[[-21 -82 -20]
 [-24  66  93]
 [-63  21  51]]
->
[[-21 -82]
 [-24  66]
 [-63  21]]

[[-15 -51  78  39]
 [ 13  40 -61 -45]
 [ -4   8 -18  97]
 [ 10  18 -23 -86]]
->
[[-15 -51]
 [ 13  40]
 [ -4   8]]

[[-46 -43   3  38  36]
 [ 29 -36 -44 105 -34]
 [-30  57 -56   7  11]
 [-29  45 -79  54  24]]
->
[[-46 -43]
 [ 29 -36]
 [-30  57]]

[[ 41  56  11]
 [ 42  62  60]
 [-23 -54  51]
 [-26 -50   1]
 [-12  34 -89]]
->
[[ 41  56]
 [ 42  62]
 [-23 -54]]

[[ 23 -62  32  90]
 [-74  15  58  48]
 [ 20 -45  -3  87]
 [ 69  71  24 -98]
 [-71 -17  63  55]]
->
[[ 23 -62]
 [-74  15]
 [ 20 -45]]

[[-21  40   7 -37]
 [-53 -11  -3  68]
 [  3 -96 -16  90]
 [ 27  86  64  83]]
->
[[-21  40]
 [-53 -11]
 [  3 -96]]

[[ 53  -9  67 -38 -32]
 [ 40  77   0  84  70]
 [-60  54 -71 -96  59]
 [ -7  46  97 -58 -18]
 [ 60  -1   2 -44 -19]]
->
[[ 53  -9]
 [ 40  77]
 [-60  54]]
---
[[  26   71  -28   -9   15  -60   15]
 [  67  -14   -5 -110  -58   72   12]
 [  -3  -86  -11  -89  -41   85  -86]
 [ -16    5   23   -7    7  -12   24]
 [  -6  -40   -3   57   -5   25    2]
 [ -26   71  -21   85   -6  -96   -4]
 [ -75   30   70   24  -38  -38   38]]
->
[[ 26  71 -28  -9  15 -60  15]
 [ -3 -86 -11 -89 -41  85 -86]
 [ -6 -40  -3  57  -5  25   2]
 [-75  30  70  24 -38 -38  38]]

[[-56  41  93 -36 -88  13  69  29 -69 -40  39  58  -6]
 [-55 -10  32  81 102  59  -9 -53 -78 -89 -52  20  66]
 [-55   9  79  91  -2 -63 -88 -30  61  67  48 -24 -69]
 [-56 -18  19  61  97  97  51  -7 -48 -72 -88 -79 -34]
 [-57 -26   0  28  60  89 102  89  52   8 -29 -53 -71]
 [-56  20  98  45 -52 -88 -22  69  62  10 -67 -46 -11]
 [-55   1  58 103  54 -28 -70 -88 -41  46  71  62  30]]
->
[[-56  41  93 -36 -88  13  69  29 -69 -40  39  58  -6]
 [-55   9  79  91  -2 -63 -88 -30  61  67  48 -24 -69]
 [-57 -26   0  28  60  89 102  89  52   8 -29 -53 -71]
 [-55   1  58 103  54 -28 -70 -88 -41  46  71  62  30]]

[[ 46  -4 -38 -21  -2  50 -18   9 -20 -17  -1   0  -4  -9]
 [ 62 -39 -85 -30   5  84 -24  20 -26 -25   7   7   1  -6]
 [-13  68  38   1 -36 -84  -4 -52  -2  -2 -31 -34 -24 -23]]
->
[[ 46  -4 -38 -21  -2  50 -18   9 -20 -17  -1   0  -4  -9]
 [-13  68  38   1 -36 -84  -4 -52  -2  -2 -31 -34 -24 -23]]

[[ 81 -82 -32  24]
 [-70   0 -57  43]
 [ 35 -29 -72  19]
 [-10  27 -11  58]]
->
[[ 81 -82 -32  24]
 [ 35 -29 -72  19]]

[[-47 -90 -55 -19  80  23]
 [ 16   3  25  23  20 -28]]
->
[[-47 -90 -55 -19  80  23]]

[[-51 -56 -43 -89 -19 -42 -25  27 -50 -44 -17  -4 -17  48]
 [-14  33  69  38 -13  24  34 -49  35  19  -6 -56  13 -34]]
->
[[-51 -56 -43 -89 -19 -42 -25  27 -50 -44 -17  -4 -17  48]]

[[-45  74 -44  22 -16 -23  28   7 -10]
 [-45 -16  73  24 -79 -28  59  39 -28]
 [-45  10  69 -68 -22  63   0 -57  21]
 [-45  -7  78 -12 -79  22  59  -5 -57]]
->
[[-45  74 -44  22 -16 -23  28   7 -10]
 [-45  10  69 -68 -22  63   0 -57  21]]

[[ -4  47]
 [ 84 -19]
 [ 24  10]
 [ -2  -5]
 [-59   4]]
->
[[ -4  47]
 [ 24  10]
 [-59   4]]
---
[[-106  -57    1   24]
 [  87  -53   26   23]]
->
[[  23   26  -53   87]
 [  24    1  -57 -106]]

[[ 47  15  33]
 [ 20  92  20]
 [-19 -27 -16]
 [-60  29 -46]
 [  0  92   1]
 [ 28   7  20]
 [-23 -20 -14]]
->
[[-14 -20 -23]
 [ 20   7  28]
 [  1  92   0]
 [-46  29 -60]
 [-16 -27 -19]
 [ 20  92  20]
 [ 33  15  47]]

[[-24 -49]
 [-79 -64]
 [ 39 -13]
 [-69  12]
 [ 97  14]
 [ 60  19]]
->
[[ 19  60]
 [ 14  97]
 [ 12 -69]
 [-13  39]
 [-64 -79]
 [-49 -24]]

[[  2  35  36]
 [-56  73  19]
 [ -5  42   1]
 [-40  67  97]
 [-12 -15   1]]
->
[[  1 -15 -12]
 [ 97  67 -40]
 [  1  42  -5]
 [ 19  73 -56]
 [ 36  35   2]]

[[ 88 -25 -42]
 [ 75 -15  16]
 [-35   2 -18]
 [ 22 -46  -6]]
->
[[ -6 -46  22]
 [-18   2 -35]
 [ 16 -15  75]
 [-42 -25  88]]

[[ 41   9  36  40 -25  41  -8  -3]
 [-36  -3 -34   5  -2 -36  16  50]
 [-10 -52  -4 -10 -55 -10  -8 -10]
 [-88   9  -1 -12  -3 -88  10  63]
 [  6  39   5   3  53   6 -37 -11]
 [ 17 -21  14 -37  72  17 -17 -40]
 [-33  22 -14  52 -52 -33 -54  24]
 [-35 -27 -10 -48  -5 -35  47  -4]]
->
[[ -4  47 -35  -5 -48 -10 -27 -35]
 [ 24 -54 -33 -52  52 -14  22 -33]
 [-40 -17  17  72 -37  14 -21  17]
 [-11 -37   6  53   3   5  39   6]
 [ 63  10 -88  -3 -12  -1   9 -88]
 [-10  -8 -10 -55 -10  -4 -52 -10]
 [ 50  16 -36  -2   5 -34  -3 -36]
 [ -3  -8  41 -25  40  36   9  41]]
---
[[ 95  -3  -8   3]
 [-23  -3   2 -53]
 [ 24  -3   8 -53]
 [ -4  11  12 -66]
 [-51   6  -6  48]
 [ 57 -10  -8 -36]
 [ 20  22   8  24]
 [-45  -1  -4   3]
 [ 27   3  -3 -73]
 [-39 -24  -2 -27]]
->
[[  3 -53 -53 -66  48 -36  24   3 -73 -27]
 [ -8   2   8  12  -6  -8   8  -4  -3  -2]
 [ -3  -3  -3  11   6 -10  22  -1   3 -24]
 [ 95 -23  24  -4 -51  57  20 -45  27 -39]]

[[-37 -28 -38 -21 -27  11]
 [  5   6  18  28  15  -3]
 [-64 -60 -34 -57 -40  20]
 [-51 -51 -59 -60 -47  -9]
 [ 28  25   4  20  -5 -91]
 [ -9 -11  17  10  18  17]
 [-49 -42 -37 -46 -45  -6]
 [-24 -30 -19 -21  -3  10]]
->
[[ 11  -3  20  -9 -91  17  -6  10]
 [-27  15 -40 -47  -5  18 -45  -3]
 [-21  28 -57 -60  20  10 -46 -21]
 [-38  18 -34 -59   4  17 -37 -19]
 [-28   6 -60 -51  25 -11 -42 -30]
 [-37   5 -64 -51  28  -9 -49 -24]]

[[  79   30   53   15]
 [ -17 -105  -17  -53]
 [  62   11    6  -17]
 [  84   34   60    4]
 [  84   39   63   -1]
 [  74   30   46   27]
 [  35   75   45   42]
 [  85   36   63    1]
 [ -22   67   20   58]
 [  27  -56   -3  -60]]
->
[[  15  -53  -17    4   -1   27   42    1   58  -60]
 [  53  -17    6   60   63   46   45   63   20   -3]
 [  30 -105   11   34   39   30   75   36   67  -56]
 [  79  -17   62   84   84   74   35   85  -22   27]]

[[-17   2  -1]
 [ -2   1  -1]
 [ -8  -2 -11]
 [ 78   1   4]
 [-23   2 -50]
 [  1   2   4]
 [ -2   0  -6]
 [-13   3  37]
 [  6   1   4]]
->
[[ -1  -1 -11   4 -50   4  -6  37   4]
 [  2   1  -2   1   2   2   0   3   1]
 [-17  -2  -8  78 -23   1  -2 -13   6]]

[[ -32  -59   94]
 [-105 -108  -40]]
->
[[  94  -40]
 [ -59 -108]
 [ -32 -105]]

[[ 52  57   8  31 -40  40  29 -90 -40  -4  -3]
 [ 52 -16 -60 -16  20   5 -19  34  39  24  14]
 [ 24 -34 -38  43  81 -49  29  58  59  10 -15]
 [ 38 -34 -49  20  81 -49   5  58  59  24  -9]
 [ 10 -34 -38   8 -70 -31 -31  34  19  67  14]
 [ 52  57  -3  43 -40  40   5 -90 -40  -4  -9]]
->
[[ -3  14 -15  -9  14  -9]
 [ -4  24  10  24  67  -4]
 [-40  39  59  59  19 -40]
 [-90  34  58  58  34 -90]
 [ 29 -19  29   5 -31   5]
 [ 40   5 -49 -49 -31  40]
 [-40  20  81  81 -70 -40]
 [ 31 -16  43  20   8  43]
 [  8 -60 -38 -49 -38  -3]
 [ 57 -16 -34 -34 -34  57]
 [ 52  52  24  38  10  52]]

[[ 92 -46   8   9 -74 -60  61]
 [-73  26  23   6 -55 -93  38]
 [ 54 -31  -4  62 -73 -28 -12]
 [ 69  54  81  27 -70 -82  62]
 [-91 -16 -77  -1 -81  98  77]
 [ 24 -96  23 -71 -24 -46  -9]
 [-67  95 -85  89 -42  56  55]
 [-86 -58 -33  19  33 -23  75]
 [-31  21  56 -90  59   0  49]
 [ 76 -74 -78 -23 -68 -83  -2]
 [-97 -45 -33  -5 -95 -25 -16]
 [-17  82   1  52  28  19  32]]
->
[[ 61  38 -12  62  77  -9  55  75  49  -2 -16  32]
 [-60 -93 -28 -82  98 -46  56 -23   0 -83 -25  19]
 [-74 -55 -73 -70 -81 -24 -42  33  59 -68 -95  28]
 [  9   6  62  27  -1 -71  89  19 -90 -23  -5  52]
 [  8  23  -4  81 -77  23 -85 -33  56 -78 -33   1]
 [-46  26 -31  54 -16 -96  95 -58  21 -74 -45  82]
 [ 92 -73  54  69 -91  24 -67 -86 -31  76 -97 -17]]
